Below are the code and all the weights of a small trained network. Each question names an input and a class and asks about switching units off, where a switched-off unit gives its printed mean instead of its output.

import numpy as np


def w(rows, s, z=0):
    codes = np.array(rows[::2]) - 128.0
    scale = np.full(codes.shape[1], s)
    scale[-1] = z or s
    return codes * scale


def f(y):
    return np.maximum(y, 0)


def log_softmax(a):
    a = a - a.max(-1, keepdims=True)
    return a - np.log(np.exp(a).sum(-1, keepdims=True))


def net(x, mask):
    res = np.array(x, float).reshape(1, 6) / 4 @ E
    y = f(res @ A[0][:, :-1].T + A[0][:, -1])
    res = res + np.where(mask, y, B[0][:, -1]) @ B[0][:, :-1]
    return log_softmax(res[-1] @ U[:, :-1].T + U[:, -1])


A, B = {}, {}
E = w([
[227,93,101,125,127,134,214,46],'x0',
[91,72,85,129,197,114,103,89],'x1',
[99,138,104,157,84,195,111,92],'x2',
[59,120,112,157,98,187,77,131],'x3',
[125,201,142,8,119,121,30,69],'x4',
[67,164,129,133,209,102,184,62],'x5',
],0.012)
A[0] = w([
[155,197,158,160,45,97,174,159,93],'neuron 0',
[128,79,89,149,195,164,207,74,83],'neuron 1',
[179,52,85,96,70,104,163,152,67],'neuron 2',
[89,131,117,93,89,143,54,70,228],'neuron 3',
[111,165,178,33,157,89,117,134,73],'neuron 4',
[144,187,87,98,99,161,36,22,88],'neuron 5',
[142,157,126,25,123,157,88,59,101],'neuron 6',
[165,174,154,84,110,162,45,80,69],'neuron 7',
[168,161,138,105,201,5,151,165,95],'neuron 8',
[139,192,138,55,169,105,78,112,254],'neuron 9',
[123,172,136,143,146,81,142,128,132],'neuron 10',
[63,97,122,168,135,186,31,161,109],'neuron 11',
[197,70,169,132,96,148,112,147,61],'neuron 12',
[212,124,168,153,80,149,134,198,182],'neuron 13',
[170,192,125,194,113,116,198,159,201],'neuron 14',
[162,70,71,179,139,130,161,116,227],'neuron 15',
[38,124,96,160,120,177,102,205,201],'neuron 16',
[208,121,121,108,147,123,128,129,98],'neuron 17',
[176,45,93,110,91,132,147,164,86],'neuron 18',
],0.012,0.0041)
B[0] = w([
[135,123,109,86,46,186,158,139,194],'neuron 0',
[74,64,193,164,159,95,246,38,221],'neuron 1',
[248,119,99,158,222,144,105,124,193],'neuron 2',
[107,225,83,204,105,63,115,139,221],'neuron 3',
[89,191,112,62,167,172,111,172,218],'neuron 4',
[147,170,75,178,102,76,255,192,231],'neuron 5',
[131,201,35,134,140,62,217,181,232],'neuron 6',
[126,146,86,99,68,68,184,187,215],'neuron 7',
[124,64,180,47,199,150,65,136,235],'neuron 8',
[37,193,115,74,190,94,119,167,248],'neuron 9',
[69,140,155,70,151,175,117,104,165],'neuron 10',
[52,99,153,203,94,67,43,164,227],'neuron 11',
[204,121,91,155,149,157,111,148,180],'neuron 12',
[222,86,77,99,95,213,99,182,219],'neuron 13',
[118,92,144,76,83,249,159,73,208],'neuron 14',
[166,74,176,183,173,66,183,49,216],'neuron 15',
[58,46,192,219,42,142,28,120,229],'neuron 16',
[142,150,111,147,204,85,92,194,187],'neuron 17',
[237,154,58,182,152,135,59,68,188],'neuron 18',
],0.0081,0.017)
U = w([
[84,241,56,126,117,71,180,189,45],'0',
[38,122,153,221,69,116,15,183,184],'1',
[97,80,164,163,185,120,223,16,177],'2',
[235,108,97,147,152,165,100,165,249],'3',
[56,179,149,2,230,127,84,164,154],'4',
[129,133,136,72,20,240,154,169,2],'5',
],0.0099,0.00098)

Each question gives the input, the list of numbers given to net, and the class t.
The units are the neurons (one row each of A and B). Each row of codes is followed by its name. A weight is (code - 128) times the scale printed after its matrix; where a second scale follows, it is the last column's (A, B and U).
mask holds one flag per neuron, in row order. A switched-off neuron (its flag False) gives its mean, the last column of its row in B, instead of its output. The means were averaged over made-up inputs and are rounded, as every weight is.
A unit's drop is (log p(t) with every unit on - log p(t) with that unit switched off) / (log p(t) with every unit on - log p(t) with every unit switched off).
The circuit of an input: a set's keep is (log p(t) with only the set's units on - log p(t) with every unit switched off) / (log p(t) with every unit on - log p(t) with every unit switched off). Starting from the 12 units with the biggest drops (on a tie, the unit counted first), units are removed one at a time, each time the one whose removal leaves the highest keep (on an exact tie, the one counted first), for as long as the keep stays at least 0.8.
units of the circuit, in order: the units of the circuit, biggest drop first
k most important neurons: the k neurons with the biggest drops, biggest first
drop of u: that unit's drop, to one decimal
input [6,7,4,1,-5,-5], class 2: units of the circuit, in order	[neuron 1]
input [5,-8,-4,7,-8,3], class 2: 2 most important neurons	[neuron 15; neuron 1]
input [5,-3,2,-1,2,5], class 2: 2 most important neurons	[neuron 1; neuron 3]
input [-7,4,-6,7,6,2], class 1: 2 most important neurons	[neuron 16; neuron 11]
input [-3,-8,-8,-1,-3,5], class 4: 2 most important neurons	[neuron 8; neuron 16]
input [0,7,-5,-2,7,-1], class 0: 2 most important neurons	[neuron 6; neuron 5]
input [-3,-3,2,-3,-7,-4], class 3: 2 most important neurons	[neuron 18; neuron 2]
input [-7,4,-1,-8,-5,3], class 4: 3 most important neurons	[neuron 8; neuron 5; neuron 10]
input [1,6,-2,6,-6,-3], class 2: 3 most important neurons	[neuron 15; neuron 1; neuron 3]
input [-5,-8,-5,-1,2,-2], class 5: 2 most important neurons	[neuron 0; neuron 13]
input [7,-3,5,-6,-6,-1], class 2: 2 most important neurons	[neuron 1; neuron 15]
input [-3,-8,2,4,-7,3], class 5: 2 most important neurons	[neuron 14; neuron 0]
input [4,-5,2,-2,3,-5], class 3: drop of neuron 13	0.3
input [-3,-8,-4,3,0,-7], class 5: units of the circuit, in order	[neuron 0]
input [-6,1,-5,0,5,-3], class 0: drop of neuron 7	0.2
input [-5,-7,-7,4,-8,0], class 5: drop of neuron 14	0.4
